Below are the code and all the weights of a small trained network. Each question names an input and a target symbol and asks about switching units off, where a switched-off unit gives its printed mean instead of its output.

import numpy as np


def w(rows, s, z=0):
    codes = np.array(rows[::2]) - 128.0
    scale = np.full(codes.shape[1], s)
    scale[-1] = z or s
    return codes * scale


def f(y):
    return y / 2 * (1 + np.tanh(0.7978845608 * (y + 0.044715 * y**3)))


def softmax(a):
    e = np.exp(a - a.max(-1, keepdims=True))
    return e / e.sum(-1, keepdims=True)


def log_softmax(a):
    a = a - a.max(-1, keepdims=True)
    return a - np.log(np.exp(a).sum(-1, keepdims=True))


def net(x, mask):
    ids = ['αβεζηθλξστφ'.index(c) for c in x.split()]
    T = len(ids)
    res = E[ids] + P[:T]
    r = res
    for j in range(3):
        rows = slice(2 * j, 2 * j + 2)
        q, k, v = (r @ M[0][rows].T for M in (Q, K, V))
        z = softmax(np.where(np.tri(T) > 0, q @ k.T / 2**0.5, -1e9)) @ v
        o = O[0][rows]
        res = res + np.where(mask[j], z, o[:, -1]) @ o[:, :-1]
    y = f(res @ A[0][:, :-1].T + A[0][:, -1])
    res = res + np.where(mask[3:15], y, B[0][:, -1]) @ B[0][:, :-1]
    return log_softmax(res[-1] @ U[:, :-1].T + U[:, -1])


Q, K, V, O, A, B = {}, {}, {}, {}, {}, {}
E = w([
[85,209,172,191,160],'α',
[138,133,94,103,79],'β',
[83,212,183,178,151],'ε',
[81,215,191,156,149],'ζ',
[153,1,146,142,122],'η',
[105,124,82,101,88],'θ',
[96,124,80,101,84],'λ',
[69,128,58,95,91],'ξ',
[111,196,180,36,175],'σ',
[118,176,73,83,217],'τ',
[110,92,91,199,221],'φ',
],0.014)
P = w([
[233,169,102,148,111],'0',
[191,152,125,127,107],'1',
[164,148,136,122,120],'2',
[135,143,147,115,130],'3',
[119,138,148,108,143],'4',
[98,133,148,106,155],'5',
[80,132,147,99,164],'6',
[64,125,146,97,174],'7',
[43,119,142,95,184],'8',
[30,116,146,94,187],'9',
[10,107,141,94,197],'10',
],0.011)
Q[0] = w([
[195,78,85,40,108],'head 1',
[106,34,160,81,149],'head 1',
[184,69,123,164,83],'head 2',
[101,131,99,110,47],'head 2',
[212,133,49,104,94],'head 3',
[143,188,254,97,191],'head 3',
],0.013)
K[0] = w([
[254,99,108,177,6],'head 1',
[130,25,136,234,121],'head 1',
[251,121,176,129,73],'head 2',
[179,240,101,71,42],'head 2',
[251,190,116,161,124],'head 3',
[73,93,80,95,242],'head 3',
],0.011)
V[0] = w([
[150,85,95,79,176],'head 1',
[104,95,135,203,133],'head 1',
[119,112,152,81,115],'head 2',
[144,66,152,177,135],'head 2',
[120,165,46,141,184],'head 3',
[98,172,247,99,122],'head 3',
],0.013)
O[0] = w([
[200,143,111,12,92,222],'head 1',
[219,99,109,255,105,131],'head 1',
[68,198,134,148,117,114],'head 2',
[91,79,215,75,193,67],'head 2',
[205,108,3,105,186,253],'head 3',
[177,219,209,93,71,220],'head 3',
],0.0081,0.0028)
A[0] = w([
[229,78,128,129,50,247],'neuron 1',
[104,216,128,128,150,222],'neuron 2',
[209,201,150,133,130,90],'neuron 3',
[53,107,169,179,157,78],'neuron 4',
[169,82,122,151,94,230],'neuron 5',
[62,165,117,147,150,251],'neuron 6',
[49,162,195,187,96,104],'neuron 7',
[79,140,163,63,68,182],'neuron 8',
[255,82,87,204,23,12],'neuron 9',
[41,120,170,78,181,113],'neuron 10',
[164,140,57,103,176,172],'neuron 11',
[141,141,107,98,21,92],'neuron 12',
],0.011,0.0035)
B[0] = w([
[142,166,49,90,87,188],'neuron 1',
[140,102,106,129,76,255],'neuron 2',
[89,115,138,176,88,190],'neuron 3',
[114,164,157,83,157,161],'neuron 4',
[109,159,90,98,108,166],'neuron 5',
[164,97,98,78,123,196],'neuron 6',
[129,231,123,122,149,182],'neuron 7',
[78,65,144,116,133,201],'neuron 8',
[7,178,156,227,251,148],'neuron 9',
[113,100,180,164,111,182],'neuron 10',
[159,98,183,150,125,243],'neuron 11',
[99,139,118,119,225,161],'neuron 12',
],0.012,0.0087)
U = w([
[67,154,4,93,175,207],'α',
[138,164,143,130,156,54],'β',
[96,114,141,198,151,48],'ε',
[133,181,182,100,192,47],'ζ',
[78,80,180,124,64,168],'η',
[128,127,140,156,145,4],'θ',
[132,145,140,187,123,76],'λ',
[111,67,237,147,254,194],'ξ',
[221,88,62,76,15,226],'σ',
[142,166,148,126,149,69],'τ',
[156,154,129,174,71,53],'φ',
],0.0089,0.004)

Each question gives the input, a string of symbols that net reads in full, and the target symbol t.
The units are the heads (2 rows each of Q, K, V and O) and the neurons (one row each of A and B). Each row of codes is followed by its name. A weight is (code - 128) times the scale printed after its matrix; where a second scale follows, it is the last column's (O, A, B and U).
mask holds one flag per unit, heads first, then neurons. A switched-off unit (its flag False) gives its mean, the last column of its rows in O or B, instead of its output. The means were averaged over made-up inputs and are rounded, as every weight is.
A unit's drop is (log p(t) with every unit on - log p(t) with that unit switched off) / (log p(t) with every unit on - log p(t) with every unit switched off).
unit that matters most: the unit with the biggest drop
top k neurons: the k neurons with the biggest drops, biggest first
heads that matter: for each layer, one digit per head in row order, 1 if its drop is at least 0.15 and else 0, layers parted by /
input β τ σ ε, target σ: top 3 neurons : [neuron 2; neuron 6; neuron 9]
input η λ σ α, target η: heads that matter : 101
input θ η τ σ τ θ θ η ξ α, target α: heads that matter : 111
input φ τ σ, target ξ: heads that matter : 101
input ζ η σ λ θ, target α: top 3 neurons : [neuron 12; neuron 11; neuron 10]
input φ ζ τ α β, target α: heads that matter : 010
input η θ η η η, target ξ: unit that matters most : head 3
input σ η η ε η η β, target α: heads that matter : 110
input α η η σ ε σ σ λ ε, target η: top 3 neurons : [neuron 10; neuron 8; neuron 2]
input ξ θ σ η ε, target η: top 3 neurons : [neuron 8; neuron 10; neuron 2]
input ξ η φ σ σ η ζ, target η: top 4 neurons : [neuron 10; neuron 2; neuron 8; neuron 12]
input α λ η ξ τ η η α α, target ζ: heads that matter : 101
input α σ τ η σ, target σ: top 2 neurons : [neuron 2; neuron 9]
input β α β φ φ λ σ φ ζ, target ξ: unit that matters most : head 2
input η ξ ζ, target α: top 4 neurons : [neuron 11; neuron 6; neuron 7; neuron 10]
input η ε θ β α ξ σ β η α ξ, target σ: top 4 neurons : [neuron 9; neuron 6; neuron 7; neuron 4]
input θ θ λ σ τ α, target σ: heads that matter : 001
input ξ ξ η ξ θ ε, target α: top 3 neurons : [neuron 11; neuron 6; neuron 7]
input τ σ ε σ η, target α: top 3 neurons : [neuron 1; neuron 9; neuron 11]
input τ α σ θ φ ε η ε η, target σ: top 3 neurons : [neuron 1; neuron 9; neuron 12]
input θ ξ τ ξ τ α ξ η, target α: unit that matters most : head 1
input η ζ θ η η φ σ α α, target η: top 3 neurons : [neuron 10; neuron 2; neuron 12]
input α η λ, target α: heads that matter : 000
